Below is a small trained network, with its code and all its weights. Each question gives an input and a target symbol and asks what happens when units are switched off, that is, made to give their printed mean instead of their output.

import numpy as np


def w(rows, s, z=0):
    codes = np.array(rows[::2]) - 128.0
    scale = np.full(codes.shape[1], s)
    scale[-1] = z or s
    return codes * scale


def norm(h):
    return h / np.sqrt((h * h).mean(-1, keepdims=True) + 1e-5)


def f(y):
    return y / 2 * (1 + np.tanh(0.7978845608 * (y + 0.044715 * y**3)))


def softmax(a):
    e = np.exp(a - a.max(-1, keepdims=True))
    return e / e.sum(-1, keepdims=True)


def log_softmax(a):
    a = a - a.max(-1, keepdims=True)
    return a - np.log(np.exp(a).sum(-1, keepdims=True))


def net(x, mask):
    ids = ['αζξπστ'.index(c) for c in x.split()]
    T = len(ids)
    res = E[ids] + P[:T]
    u = 0
    for l in range(2):
        q, k, v = (norm(res) @ M[l].T for M in (Q, K, V))
        z = softmax(np.where(np.tri(T) > 0, q @ k.T / 2**0.5, -1e9)) @ v
        res = res + np.where(mask[u], z, O[l][:, -1]) @ O[l][:, :-1]
        u += 1
        y = f(norm(res) @ A[l][:, :-1].T + A[l][:, -1])
        res = res + np.where(mask[u : u + 4], y, B[l][:, -1]) @ B[l][:, :-1]
        u += 4
    return log_softmax(norm(res)[-1] @ U[:, :-1].T + U[:, -1])


Q, K, V, O, A, B = {}, {}, {}, {}, {}, {}
E = w([
[18,112,90,125,66,122],'α',
[97,120,62,178,155,92],'ζ',
[182,47,181,70,160,77],'ξ',
[127,150,100,85,162,253],'π',
[67,168,205,122,210,115],'σ',
[151,104,93,134,136,185],'τ',
],0.014)
P = w([
[222,225,98,132,163,154],'0',
[77,91,142,253,173,143],'1',
[114,118,77,46,178,164],'2',
[117,105,83,68,148,136],'3',
[133,116,94,40,142,114],'4',
[139,123,136,41,113,95],'5',
[145,138,116,99,92,103],'6',
],0.005)
Q[0] = w([
[163,166,55,111,163,131],'0.h0',
[69,194,61,166,150,1],'0.h0',
],0.007)
K[0] = w([
[222,202,176,27,141,211],'0.h0',
[211,224,150,183,254,106],'0.h0',
],0.0062)
V[0] = w([
[1,123,131,186,12,76],'0.h0',
[234,208,208,138,132,130],'0.h0',
],0.0068)
O[0] = w([
[153,221,114,3,153,175,24],'0.h0',
[31,154,217,156,242,196,5],'0.h0',
],0.0065,0.0028)
A[0] = w([
[71,135,98,147,10,220,183],'0.n0',
[254,99,84,52,138,183,42],'0.n1',
[184,86,73,135,55,162,3],'0.n2',
[32,239,175,145,235,123,137],'0.n3',
],0.007,0.0043)
B[0] = w([
[105,113,62,60,243,2,216],'0.n0',
[231,192,196,175,78,203,172],'0.n1',
[57,153,163,98,127,184,146],'0.n2',
[84,110,240,99,186,211,253],'0.n3',
],0.0082,0.0056)
Q[1] = w([
[23,175,2,183,117,154],'1.h0',
[8,244,187,173,127,101],'1.h0',
],0.0047)
K[1] = w([
[174,195,83,138,29,64],'1.h0',
[175,74,3,200,79,172],'1.h0',
],0.0071)
V[1] = w([
[74,176,229,2,153,165],'1.h0',
[169,169,136,180,209,138],'1.h0',
],0.0057)
O[1] = w([
[113,149,51,100,149,2,81],'1.h0',
[94,158,123,152,95,113,250],'1.h0',
],0.0082,0.0013)
A[1] = w([
[113,200,114,166,214,193,99],'1.n0',
[122,145,68,213,1,238,95],'1.n1',
[63,161,46,55,74,43,167],'1.n2',
[53,227,217,171,184,172,5],'1.n3',
],0.0076,0.0029)
B[1] = w([
[82,228,150,89,104,177,173],'1.n0',
[171,244,78,131,46,118,169],'1.n1',
[85,131,87,172,180,12,254],'1.n2',
[44,88,74,51,199,254,222],'1.n3',
],0.0077,0.0056)
U = w([
[79,110,14,57,177,12,227],'α',
[234,168,120,103,81,184,254],'ζ',
[152,3,186,207,143,167,98],'ξ',
[125,51,92,217,56,237,75],'π',
[9,189,184,59,254,243,159],'σ',
[92,112,91,187,114,176,7],'τ',
],0.0071,0.0046)

Each question gives the input, a string of symbols that net reads in full, and the target symbol t.
The units are the heads (2 rows each of Q, K, V and O) and the neurons (one row each of A and B). Each row of codes is followed by its name. A weight is (code - 128) times the scale printed after its matrix; where a second scale follows, it is the last column's (O, A, B and U).
mask holds one flag per unit, layer by layer, with each layer's heads first. A switched-off unit (its flag False) gives its mean, the last column of its rows in O or B, instead of its output. The means were averaged over made-up inputs and are rounded, as every weight is.
A unit's drop is (log p(t) with every unit on - log p(t) with that unit switched off) / (log p(t) with every unit on - log p(t) with every unit switched off).
The circuit of an input: a set's keep is (log p(t) with only the set's units on - log p(t) with every unit switched off) / (log p(t) with every unit on - log p(t) with every unit switched off). Starting from all 10 units, units are removed one at a time, each time the one whose removal leaves the highest keep (on an exact tie, the one counted first), for as long as the keep stays at least 0.8.
units of the circuit, in order: the units of the circuit, biggest drop first
unit that matters most: the unit with the biggest drop
top k neurons: the k neurons with the biggest drops, biggest first
top k neurons in layer l: the k neurons of layer l with the biggest drops, biggest first
drop of u: that unit's drop, to one decimal
input ξ τ π ξ, target ξ: units of the circuit, in order => (0.h0, 0.n0)
input τ ξ τ, target π: units of the circuit, in order => (0.h0, 1.h0, 0.n3)
input π α σ α α ζ ζ, target π: units of the circuit, in order => (1.h0, 0.n0, 0.n3)
input π σ τ α ζ π, target ζ: units of the circuit, in order => (0.n1, 0.h0)
input ζ σ ζ, target ζ: top 2 neurons => (0.n0, 0.n3)
input ζ α ζ, target ζ: top 3 neurons => (0.n0, 1.n1, 0.n3)
input τ τ σ π, target α: unit that matters most => 0.n3
input ζ τ σ α π α ξ, target ζ: top 3 neurons => (0.n1, 0.n0, 1.n3)
input ξ α ξ ζ π, target ζ: top 2 neurons => (0.n1, 0.n3)
input τ ξ ξ τ, target π: top 2 neurons => (0.n3, 1.n2)
input τ α π τ τ, target ζ: top 2 neurons => (0.n1, 1.n1)
input τ ξ α τ ξ, target ζ: drop of 0.h0 => 0.2
input σ τ ζ, target σ: drop of 0.h0 => 2.5
input ζ σ π ξ σ τ, target α: drop of 1.h0 => 0.5
input σ π α σ α τ, target ζ: drop of 0.n1 => 1.1
input ξ α ζ π ζ ζ, target ξ: top neuron in layer 0 => (0.n1)
input σ σ π σ α ζ, target σ: top 2 neurons in layer 0 => (0.n3, 0.n0)
input π α τ ζ, target π: top 2 neurons in layer 0 => (0.n0, 0.n3)
